 29  -4  54 -18  58  24  -8 -21 -21 -44 -15  10 -71  19  41 -17   1  26 -61  82 -64 -53  55  63 -33  15  29 -19 -42 -16 -43  24 -> zitan
  9  17   5 -40 -25  -5   3   2  15  10 -11   2 -28 -22  -7 -35  16   2 -71  49 -41  22   4 -32  38 -36 -19  15  11 -42 -14  35 -> muza
 11  26 -22 -49 -40  -6 -35  -3   4  36  -9  13 -15 -31  12 -21   4  10 -62 114 -28  30   0 -48  18 -20   0  24  11 -52 -14  29 -> tiz
  6  14 -15 -53 -71  11 -42  -1  16  25 -21  38  -5  18   1  -2  -3  13 -56  88 -22  35  -3 -19  17  16   7 -30   1 -32 -32  17 -> bapez
 -4  30  -3 -42 -43  11 -21  23  14 -23  -7  15 -16   2  -7  23   0   6 -51  91 -43   5 -12 -23  19 -19  -7  -8  23 -52 -43  17 -> bapez
-20   2  31 -50 -23  -3 -48  -3   3  22  -3  29  -9 -29  19  -6  12 -14 -88  84 -10  18  -5 -17  29 -31   8   8  -5 -33 -52   4 -> lipin
 -18   16    9  -48  -23  -19   -9   21    1  -20   -9   -9  -29  -24    2   -3   11    5 -105   52  -40   38   -9  -10   44  -32    2   33    2  -52  -47   26 -> fasi
 -7  44 -19 -33  -7 -10  -8  12 -10 -32   6  35 -39 -21   6   6  -1  24 -41  57 -21  11 -26 -24  -7 -29 -30   6   0 -29 -21  40 -> zorik
 10   5  54   9  19   1   4  -8 -21 -48  15   8 -78   3  24   5   5   3 -58  87 -45 -58  24  82 -29  -3  19 -22 -26 -18 -61  -7 -> lipin
  18   15   36   21   59  -13   33   -1  -22  -67    8   32 -105   17    9   -1   -1   39  -29   82  -59  -72   15   63  -29    0    2  -39  -19    1  -42   20 -> tul
 58   3  44 -19  53  15   4  -1 -17 -23 -13  23 -84  13   4 -33  13   7 -38  62 -47 -37  42  51 -30  28   3 -34 -36  14 -56   6 -> tul
   4    8   42   11   54   14    7  -23  -22  -37    8   13 -101   38   18   -2   -6   31  -41   80  -46  -43   24   59  -28   10   10  -24  -46  -24  -15   23 -> zitan
 11  25 -38 -23 -62  15 -18  -3   3  35  26  23 -45  -6  10 -14   5   2 -37 107 -15  18 -40   1   2  -7 -12  -7  -9 -44  12   7 -> muza
  8  12  45   8  29 -20  36  17 -14 -67   1  18 -73  23   5   8  -6  31 -31  84 -62 -57  -5  74 -47  14   5 -18  -7 -14 -24  -9 -> bapez
 18   6  51 -29  38  -7   0 -15 -15 -46  -9  -3 -81  -1   6  -6   5  20 -70  86 -78 -65  66  81 -49   2   4 -19 -34 -17 -75   7 -> Zeko
   7   19   -8  -54  -44   40  -54    0    1   48  -25   25   -3  -24   13  -13   19   14 -104   90  -20   55   -3  -40   45  -28   11   21   -2  -63  -13   17 -> Dap
  4  18  22   4  47  -4  12 -10 -23 -35  -7  16 -71   7  22   1  10  46 -39  93 -75 -40  51  46 -45  35  19  -3 -20 -33 -38  16 -> tiz
 -8  14  12 -16 -37  43 -23  14   3  -9  -5  25 -37   5   7   3   4  25 -82  76 -39  22 -38 -13  36 -28  -9   8 -10 -54 -20  11 -> Dap
 23   4  17  14  32  -2   0   4 -23 -45 -23 -11 -39  -2  51  -4   2  29 -45 107 -61 -51   7  59 -31   8  38   9  -3 -23 -20  -2 -> tiz
 27  34  -4 -54 -48  23 -31   9  10  25   1   6 -39 -20  -3 -25  17 -12 -69  82 -61   0  17  -9  15  -1 -12 -10   1 -38 -43  22 -> muza
 -7  34 -25 -46 -55   4 -38  -5   3  27   7  21 -10 -36 -10  11  21  -8 -54  62   7  38   8 -28  21 -35 -21 -12   8 -42 -43  26 -> lipin
 -7   9   1 -29 -20   8 -27   8  -8  18  -8  24  -5 -35  -7 -25  13 -13 -81  55  -6  46  18  10  27 -25   2  23   4 -38 -33  16 -> zorik
 16  18  27 -14  21  -5  14 -13  -7 -30  12  23 -83   9   3  19  -7  11 -16 107 -38 -45  14  58 -53  19  10 -28 -18 -24 -28 -11 -> bapez
-29  27   7 -16 -16  31 -54   5  -4  31   1  35 -54  30   2   9  -7  12 -52  62 -38   8 -24 -17  30  12  -1 -26 -16 -31  -4  24 -> zitan
  9   2 -11 -36 -78   9 -37 -24   9  31   4  23 -14   0  -7 -11   5 -23 -64 103 -16  25  17 -16  26 -10   3  -2  -5 -39 -46  25 -> Zeko
 28   9  49  -5  51  11  -3 -18 -24 -39 -10  23 -92  24  29 -16  -2  30 -42  65 -53 -52  37  64 -33  11  13 -30 -38 -10 -16  25 -> zitan
 38   8  44   1  77  -7  47   6 -29 -62 -16  24 -73   4  23 -31  11  22 -30  11 -47 -44  22  46 -40  18  11   3 -30  10 -29  26 -> zorik
 18   6  31   6  73 -11  37  17 -17 -63 -16   3 -54  -1  13 -23   5  36 -33  61 -49 -47  22  42 -17 -13   3 -12 -10 -12 -46  24 -> tul
-28  24  10 -23   4   3  -7  12  10 -15 -19   7 -30 -15   7   0   0  28 -76  45 -30  13 -11 -50  57 -43   0  11 -10 -70 -33  49 -> Dap
  3  44 -26 -40 -46   7 -35  -6  -6  26  -5  15 -44 -29  18  26  12  -3 -62  78 -30  25 -24 -25  33 -22  21  10  21 -45   0  14 -> fasi
-24  17 -14 -32 -23 -30 -10  28  -1  12  -9  -6 -18 -16 -26 -23  17  23 -87  59 -26  32   1 -20  27 -16 -29  20  -3 -34 -49  36 -> tiz
-13  11  40  32  38  14   8 -10 -15 -59   3  11 -70   0  35  11 -15  19 -20 107 -56 -66  -3  76 -19 -16  22 -21  -8 -34 -19  20 -> zitan
  9   2  38  -6  58 -13  19  14 -21 -45 -15   1 -67   9  24 -19   4  46 -69  68 -83 -45  36  54 -40  34  19   9 -29 -18 -48   9 -> tiz
-24  31   3  -5 -36 -10   9  10   1 -23  36  26 -61  11 -12  14  -2   8 -54  74 -26  22 -34 -20   6  -8 -26  -3 -13 -47 -39  30 -> lipin
 20   2  48  -3  40  -7  20 -14 -15 -66  20  -7 -78 -10  31   3  -5   7 -47  68 -44 -70  39  74 -41 -11  19 -16 -32 -17 -67   0 -> lipin
 11  27   0 -37 -62  19 -51   9   9   2 -34  12  -3 -15  19 -11  -6  30 -85  70 -48  18 -27 -30  41 -35  -4  -2  13 -32 -16  26 -> Dap
 -9  28  -1 -32 -29  -3 -33   2  -3  24   0   4 -28  -4  -7 -22  -1   6 -67  76 -23  15   6 -24  40 -30 -10  -3  -2 -44 -19  53 -> zitan
 36  27  13   1  39   1  29  19 -32 -21 -13  10 -67  14   0 -25  30  42 -27  48 -73 -33  46  46 -50  55  -2  -3 -21 -12 -29  19 -> tiz
 48  15  49 -22 -11 -21  -5 -24 -22 -48  -6  26 -85  15  26 -21   6   7 -54  73 -72 -27  73  79 -36  56  28 -22 -37 -12 -62  20 -> fasi
 -7  23  -6 -62 -19  -3 -31  -9  23  25  -6   6 -26 -26  18 -18  -1  -3 -61  71 -34   6   5 -53  35 -23   0   1  -5 -53 -29  35 -> muza
-14  16 -15 -35 -62 -19 -47 -18   7  33  -7  22 -17 -25 -10   8  -2  -8 -65  86 -15  19  -7 -13  19 -33  -8  -4  14 -25 -19  15 -> Zeko
  4  18  12 -47 -45  48 -55  -4  -1  38   0  32 -32  12 -14 -19  13   4 -84  87 -37  51  14 -19  30 -10 -16   1  -7 -47 -16  27 -> zitan
 -7  28  16 -60  13  -2 -18  21   0 -26   0   8 -28  -8  -3 -25   2   3 -61  31 -21   9  24 -45  25 -24 -26  14 -26 -41 -68  51 -> zorik
 19  -6  46  -6  27  -1  16 -18 -15 -28  -6  31 -81  -1   4  -8  11   7 -56  77 -60 -40  33  77 -41  11  12 -10 -25 -11 -41  -2 -> Zeko
-15  22  29 -43 -22  23 -28  26  14 -10   5  21 -50  -6 -15 -24 -14   8 -80  68 -56  26 -21 -15  30 -27 -34   6  -9 -52 -35  37 -> zitan
 34  22  55 -14  27  31  -6  -8 -22 -28 -22  18 -76   3   5 -17  23  30 -59  72 -68 -30  56  64 -32  22  -1 -21 -37 -25 -48   9 -> Dap
-37  19   2 -41 -13 -14 -22  13  13   9  -7  -8 -22 -37 -20   9  -6  -3 -88  58 -38  17  -1 -30  42 -61 -10  27  21 -66 -29  19 -> Zeko
 14 -16  41  12  17   8   9 -27  -9 -39 -15  15 -55 -14  27   9  -1   2 -57  87 -83 -68  38  89 -33   8  47 -14   0  -4 -51 -10 -> Zeko
 24  17  -7 -49 -69  29 -42   0   4  46   5  16 -24   1  -3 -47   0  -8 -80 101 -26  42   3 -21  36 -11  -6  -1 -12 -46 -27  46 -> zitan
  9  21 -12 -32 -45   8 -41  31  -2   3  -9  -2 -17   6 -13  -5  10  17 -87  48 -48  31  -6 -29  26  -6 -22  23  13 -30 -19   8 -> tiz
 35  -6  26  -4  73  10  39   3 -16 -44  -3  33 -83   1  10 -22  12  19 -46  45 -38 -32  42  46 -11   5  21 -16 -31 -21 -50  20 -> tul
-13  36 -24 -16 -33 -31   4  18  18 -48  -3 -12 -15 -17   5  33 -25   7 -31 101 -28 -11 -47 -23   8 -33  -1  -3  31 -49 -30  30 -> bapez
-22  12   4 -49 -36 -14 -28  -9   8   7   2  15 -20 -11 -23   1  10  -3 -76  67 -19  12  29 -37  40 -48 -20   8   0 -51 -51  37 -> Zeko
-15   8  19 -51 -19  11 -43   3  20  -1   1  25 -35 -28  -6 -16 -16 -15 -68  69 -19  38 -10 -18  30 -34 -24   8 -13 -51 -35  35 -> zitan
 30  10  36   7  39  -3   8   7 -18 -70  -5  46 -79  -8  15  -1   5  17 -47  91 -64 -52  21  69 -28   8  11 -31  -6  -3 -61  11 -> tul
 15   9  54  -5  58   8   5 -10  -8 -51 -12  -5 -87   1  29 -12 -14  14 -48  82 -63 -62   9  56 -21 -12  13 -18 -27 -15 -39  27 -> zitan
 10  10   7  12   7 -33  43 -30 -10 -55  18  17 -86 -33  15  12 -22  29 -38 103 -73 -64  10  88 -63 -14  13 -11  -1 -16 -27   9 -> Zeko
 48   6  43 -18  54  15   0 -16 -22 -26 -26  30 -77  13   9 -28  19  36 -49  79 -56 -37  65  66 -32  14   7 -42 -26   6 -52  13 -> tul
  9   6   5 -27 -13   2  -5  31  11  -3  13  31 -59 -25 -24 -18  -8  -9 -85  56 -31  26 -30  -6  36 -31 -16   4   2 -28 -41  11 -> tul
 45 -22  34 -17  31  -3  26  -8 -17 -47 -22 -10 -59  -8  18 -36   7  20 -75  55 -48 -46  55 108 -38 -15  20  -6 -32 -14 -49   1 -> Zeko
 24  11  53   3  53   2   0 -13 -18 -55 -18  18 -73 -31  27   0  -4  -4 -55  56 -61 -57  38  78 -28  -5  31  -8  -5   1 -47   1 -> zorik
 17   0  53   7  37  18  16  -8 -14 -63   6  -3 -68  -1  14  13  11   3 -59  53 -59 -41  43  73 -35   4  15 -10 -18 -19 -64  -9 -> lipin
 24   3  42   1  19   7  12 -27 -23 -48  17  31 -80  11  38   8   6  26 -47  81 -48 -59  27  68 -41  -1  21 -25 -26  -8 -39  -3 -> lipin
 33   9  31  19  40  -2  15 -13 -20 -39   3  37 -83  10  19  -6  -1  19 -20 108 -59 -53  12  62 -46  33  17 -35 -18  10 -40   6 -> tul
---
 81 -11 -14 -12  35  72 -22   8  29  26  58  25   0  -3  19 -31 -17  13   7  -8  43  29 -15  49 -63   1 -27   2 -11 -40 -24 -23 -> luzi
 43   5  -8 -12  10  18   0 -13 -25  22  12  10   5 -12  21  -1  17   1  12  -9  -3   0 -30  22 -30  -7 -16  -1 -30 -27 -17   9 -> tuvi
 -4 -14  -2 -11  10  41 -15  -9   5   0  -1 -13   3 -14   4  -8  -7   4   1   0  14  21 -18  -9 -15   7   9 -10  -9 -17 -24 -14 -> kezeg
-19  35  19   2   0  -4  -4  -8 -11  13  12  19 -16  -1   2  20  -2  19  -7  -5   9   9  -1  -2 -19   9  15   7  23 -10  -3  11 -> vuv
  7  -5   4  10  17  22  -6   8  16  21  39   5  -2  -2  10 -21  -4   5  -4 -15   8  20  -7 -10 -33  35   5  21  25  -1 -19 -10 -> lamen
 -8 -16  20   1  -4  10  17   6  19   2  27   9   5  -9 -14  -1   2   6   9  -3  23  -4   7 -27 -39  48  19  16  29 -11 -14  -8 -> kul
-61  -8  30  -2 -18 -59  18  -9  22 -19 -12 -38  20  16 -32  -1  11 -17 -25  -5  -4  -7  32 -21  68   5  60 -18  25  62  26   7 -> beg
-31   1  10   1 -13  43   0  -1  12 -14   7  -9   0   2 -21 -13 -12   5   6 -10  27  10   4 -25  -3  30  13   2  15  -9   6   3 -> munil
-42  13  19  -8   8  -8 -12 -10  -5  19 -12   0   4 -11  12   0  -2  -7  -9   4 -17 -14   4 -36  19   4  -2   9   7   7  13  17 -> lamen
-81  11   4  10 -26 -51   4   3 -12 -26 -56 -21   6   2  -9  19  -4   1 -12  -8 -31 -36  23 -31  56   9  48  -7   5  52  19  23 -> munil
-19  -2   9   3 -22   3  -1  -1  -2 -10  -1   2  -4  13  -1   2 -16 -14  -6   4   1  -3   2   3  -4   9  13   7   7   3   3   5 -> luzi
 12   0  -5  16 -10  -1  15   7 -10  12  23   5   3 -14   4   8  -2   3  12  -6  10   9 -10   6 -33  28   5  15  25  -5  -5   0 -> sipok
-101  -15   37   12  -36   12   17   -5   14  -43  -23  -47   -6   15  -34    7   -4  -29  -26   -6    0   20   28  -80   62   29   52   -6   45   62   50   23 -> lamen
 46  -1   5 -14  34   0 -14  -9  18  36  45  14  19 -11  11 -20  13   2  15  -6  14  -1  -3  20 -39   6 -31  10  -6 -34 -32 -20 -> beg
-56 -20  17   2 -12 -48  38   0  12 -31 -11 -30  17   4 -36  18   7  -8 -24   1   2   1  24 -39  35   9  68 -27  12  58  18   2 -> kul
 42  -6  -1  -3   9  45 -14   2  15  -3   7  11 -12 -24  15 -17   1  13  12  -3  21  19  -1  28 -37  17 -23   3  -8 -41  -1   2 -> pil
 16 -17   0  -7  19   5  21   1  14  12  12 -10  14  -5 -19 -17  -2  -4  31 -26  33  -5 -14  -8  15  28   2   5  -5   0 -25  -5 -> munil
 42  -7  -9  -6  19  29  -4   5  -1  15  11  10   6 -28   9  -1   0  13  13   0   3  -5 -13  14 -26  35   0  14 -20 -22 -24   0 -> kul
 106    4  -26   -2   58  102  -31   10   15   52   74   37   -8  -23   44  -33   -2   23   18  -20   26   33  -30   29 -108   21  -61   35  -13  -68  -52  -21 -> lamen
-18   8  21 -10 -13   5   5  -7 -33 -12 -11 -16 -11   6  -7   5   4  -3  -1  -3  -5 -15   3  -5  17  -9  12  -1 -10  18  16  17 -> tuvi
-59   2  33   0 -21  -7  19 -10   0 -14 -22 -18  -9   5 -13  15   3 -33 -19   1  -3  -1   7 -61  49 -10   6  10  24  36  38  24 -> lamen
-32   3   3  18  -7   5  17  13   6 -14   5   0   2   0 -13   6   3  12   4 -24  18  13   8 -24  -3  21  16   2  24  10   1   4 -> munil
 72   7 -35 -17  52  94 -33  -3  11  34  39  38  -5 -25  29 -24 -13  28  23 -14   8  18 -24  25 -93  28 -51  23 -37 -65 -40 -10 -> sozov
 16   3  11 -14  20  -6  21  -6  27  10  11  11  -2  -6  -9 -21   7  -8   0  -4  30  -6   0 -21 -23  20 -21   8  -7 -27 -22  -7 -> pil
-95   4  30  14 -45 -52  37  -2   1 -44 -36 -33   1  16 -38  18   3 -11 -14  -9   3 -16  20 -62  69  13  45  -3  30  59  33  19 -> munil
-61 -23  30  -2 -35 -45  59  -6  18 -39 -36 -46  13  10 -48  16  15 -19 -28   0  14  -8  19 -65  78  29  63 -20  20  69  35  17 -> kul
-80  -1  32  10 -49 -54  40  -3 -15  -9 -16 -25   4  11 -31  26   1 -19  -5  16 -10  -7   5 -57  50  30  25   5  41  42  42  24 -> sipok
-87 -29  31  17 -57 -75  30  -8   4 -41 -47 -47  13  10 -34  27  -3 -40 -30  11 -12  -4  22 -54  95   5  56 -27  46  90  69  16 -> sipok
-13 -21  -3  -4  -1  -7  22  -3  48 -19 -21 -17   7   3 -12 -17 -13  -6 -12 -18  17   5   6  -7  25  16  40 -10  11  49  11   8 -> sozov
 47   3  -7  -1  34  23   0  11 -14  39  59  11   7  -2  -2  -3  21  22  17 -22  -5  33  -9  44 -29  28   2  14  -6 -20 -30  -6 -> beg
-36 -37  -7   2 -15 -25  24   0 -13  -3   3 -28  18   6 -22  10   1 -21  10  -5 -10  14  -2 -27  20  17  32 -20  12  30  10  -7 -> sipok
-22 -35   9  -6 -13 -36  46  -3  50 -22 -15 -24   6  13 -17 -19   1 -23   0  -9  22  17   2 -16  25   7  33 -19  15  32  11   5 -> pil
 55 -13 -10  -2  26  36  13   7  15  24  56  26   9 -27   8 -18   5  20  29 -17  33  11 -22  13 -86  51  -6  23   1 -51 -55 -24 -> kul
 17  18   6 -14  10  58 -14 -27   0  17  15   3  -2   5 -10 -13   2  21  -3   3  13   7  -4  -8  -5  11 -28 -12 -16 -37 -14 -13 -> mer
-18   2   7  18 -12  13  -5 -18 -29 -22   7 -11  -4   0  -2  14   2  21  15  -1 -12   7   2  14  17 -21   9   1 -14  -3   4  -4 -> mer
 -1  -7  14 -10   8  56 -21  -7   0  17  16   7  -5  -4  -4   1  -9   6  -7   6   9  26 -16  -3 -20   9  13  -3   8 -15  -6  -5 -> kezeg
-34   0   6 -12   6 -41   4 -12   8   3 -35   5   2   0   2  -3   0  -6 -15   5 -23 -16  12 -14   8   9  11 -20  -8  13   9  13 -> pil
-63   5  32  18 -26 -30  22  -2   6 -19  -4 -12  -7   5  -5   9   7  -7 -23 -10   2  -2  15 -47  24   4  32  19  50  43  28  13 -> lamen
  1  -4   5  -9  29  17   7 -16  12  13  33  -6   8  -6   1 -10   7 -14   1 -13  16  10  -9 -43 -27   3 -16  10  -1  -4 -18 -14 -> lamen
 34  21 -14  10  24  60  -8 -13 -22   6  29   4  -2 -10   2   7  12  38  10 -10   6  33 -10  16 -19   3 -24  -6 -30 -38 -24  -9 -> mer
-52  -6   6  -7  -7 -24  20 -13  -3 -18 -20 -12  -1   4 -20  10  -6  -5   1  -8 -14  -4   2 -24  28   8  29   6   1  34  15  13 -> sozov
-10   0  20  -6  -2 -14   8 -11  12  -1 -12 -12   7   2  -6 -18   0  -5 -22  -6  18  -8  -1  -2  33  -3  29 -17   7  28  18  10 -> tuvi
114   0 -48 -12  58  66 -25  11  19  60  54  42  11 -17  34 -36  -3  22  26 -22  25  16 -41  46 -96  20 -62  10 -40 -75 -77 -31 -> munil
 19  26  -1  29   8  40  -3  -2  15 -24  30   4 -11 -13  11  -7  -2  42   0 -16  32  18   5  14 -27   2  -5  15  10 -18 -22 -18 -> mer
 42 -22 -18  -5  39  38  -6   1 -32  41  30  18  -1  -3  13   1  -1   7  25 -13 -11  29 -48  33 -41   2  -7   9 -31 -29 -49 -15 -> kezeg
 19  -1  -8 -11  19  30 -29   5 -11  23  12  -3   4  -7  13   1  12  20  15 -11 -35   3   7  20  -8  34  -4   8 -10  -3  -7   6 -> beg
-55  21  20 -26   7 -28   2 -30  14   3 -15 -15   2  17 -22   5  -9 -15 -28   4   5 -15  15 -56  14  10  24 -28  -4  23  -9   1 -> vuv
-76  26  37   4 -19 -23  24 -27  18 -40 -20 -29   3   8 -32  17   5  -4 -19   7  17 -23  35 -70  54 -17  19 -11  11  30  16   6 -> mer
-33   7  10  -7 -13 -13  13 -18 -13 -22 -22  -4 -10  -7  -7  10  -7   5  11  -5  -3 -17   2 -12   5  -6   2  21   1  12  16  12 -> sozov
-27  -2  10  -5 -26 -19   9   1   4 -30 -45 -15   0 -20   0  12   1  -2 -10   5  -6 -40  21 -26  16  15  26   6   3  24   8  10 -> kul
  4 -14  -1 -21  24 -19  20   1  23  28  29 -13  22  13 -15 -21  15  -2   5 -20   5  16   0  11   7  16  28 -15   7  12 -21 -12 -> beg
-39  -4  10   1 -22   8  11   2  12 -28 -24 -17  -5  13 -21  -6 -14 -17  -5 -11  10 -16  10 -31  32   6  16   4   8  30  12   7 -> munil
-98  12  33  -5 -54 -58  36  -6  -6 -36 -34 -27  -6  28 -31  26  -3 -19 -29  10  -4 -10  17 -48  67  -2  45  -9  34  51  41  20 -> luzi
  6   6   5   3  13  57 -15   1   1   6  32  -2  -7 -12   4 -14  -2  17  -9 -14  17  29   7   2 -30  22  14   5  17  -9   1  -2 -> lamen
-58 -14   4  11 -36 -12 -14   1  -7 -16  -9 -18   9 -19   5   5 -20  -9  12  10 -21  -6  11  -7   1  26  39  -2  28  16  20   7 -> sipok
-48  -5  21  27 -34 -46  16   1 -31 -23 -15 -10   1 -17  -8  35   1 -11   5   0  -6  -9  17 -20  16   4  18   5  39  31  34  10 -> sipok
-52 -11   9  12 -40 -42  11  -2 -49 -16 -19 -21   4  -7 -15  25  -1 -15   8   8 -21  -8   3  -8  34   1  25  -1  14  19  25   3 -> sipok
-13 -14  26  -6   5  17  -6 -12  38  -6   7  -9  -5  10 -12 -14 -16 -22 -20 -15  29  17   7 -12  15  10  31 -24  12  27   6   0 -> vuv
  2 -26   4  -1  20   8  10  -1  18  15  -2  -4   9   4   1   3   0  -9  -8  -3   8  23 -25 -17  18 -12  11  -9  -4  20  -5   0 -> kezeg
-65   0   0  -5 -15 -34   5  -9  19 -27 -39 -20   7  -6  -7   2 -12  -2  -9   0 -16 -13  12 -26  32  14  38  -4   3  36  14  14 -> sozov
-18  22  11 -14   0 -23  12 -12  -6  -2 -23  -6   2   9  -9  -2   8 -13 -37  -2   5 -18   4 -28  18 -18  12 -20  -9  19   1   4 -> tuvi
-52  -6   8  -8   3 -25 -27  -5 -22   4 -44  -8  -2   0   3  11 -13   0 -27   9 -38 -16   0  -9  40 -13  39 -17  -9  35   1  -3 -> kezeg
-89   6  30   9 -33 -42  36 -21  22 -46 -23 -39   5  23 -34   6   1  -4 -24  -2   8  -7  26 -48  80 -23  59 -22  22  60  27   4 -> mer
-89  -1  20 -14 -17 -47  32 -26  -8 -30 -29 -20   2  13 -33  12  -6  -8  -4  -2  -7 -16  13 -47  39 -14  36  -2   6  42  28   9 -> sozov
 34   4  -1   4  16  20   1   9  11  20  40   5   4  -4   7 -17  16  20   5 -26   6  20  -2  28 -32  40   5  13  11 -10 -26  -6 -> beg
 83   9 -11  -5  36  93 -33  -1  -1  27  32  23  -3 -21  24 -35   0  23  -5 -16  33  20 -16  39 -68  23 -34  -9 -23 -52 -25  -8 -> tuvi
110  11 -41   4  51 114 -40  -1  10  39  58  24  -1 -19  40 -25  -3  52  31 -10  10  24 -26  54 -73  17 -52  21 -48 -72 -57 -19 -> mer
 40  -7  -3 -19  44  34 -11 -12   5  44  29  16  11 -16  10  -4   2  -3  11   0  11   7 -37  -9 -37   7 -18  10 -28 -37 -52 -16 -> kezeg
-32  -2  15   3   6  10 -13  -8 -12 -13  18 -11 -12   3 -11   9  -8   7   5 -15   2  12  11 -12 -10  13  32  -5   2  12  -8  -7 -> vuv
 36 -14 -15 -17  32  39  -3  -3   4  29  48  28   5   8   7 -13 -10  -9  11 -17  13  20 -21  23 -60   2  -7  -4 -12 -30 -34 -21 -> luzi
 42  -6  -7  -7  13  12  17  10   7  16  36  13   4 -18  -3  -3   9  15   6  -8  20  11 -17  11 -45  33  10  12   3 -24 -36 -18 -> kul
-69   6  29  14 -35 -34  40 -15   8 -24  -8 -29  -1  32 -34  10   7   3 -16   1  -2   2  11 -40  67   3  43  -8  21  47  17   9 -> mer
 21 -12  -9   0  11  12 -13  -1   2   5   3  12  -6 -13  18  -7   0  14  17  -3 -14   4  -3  26 -33  18  -1   9 -11 -20  -3   4 -> pil
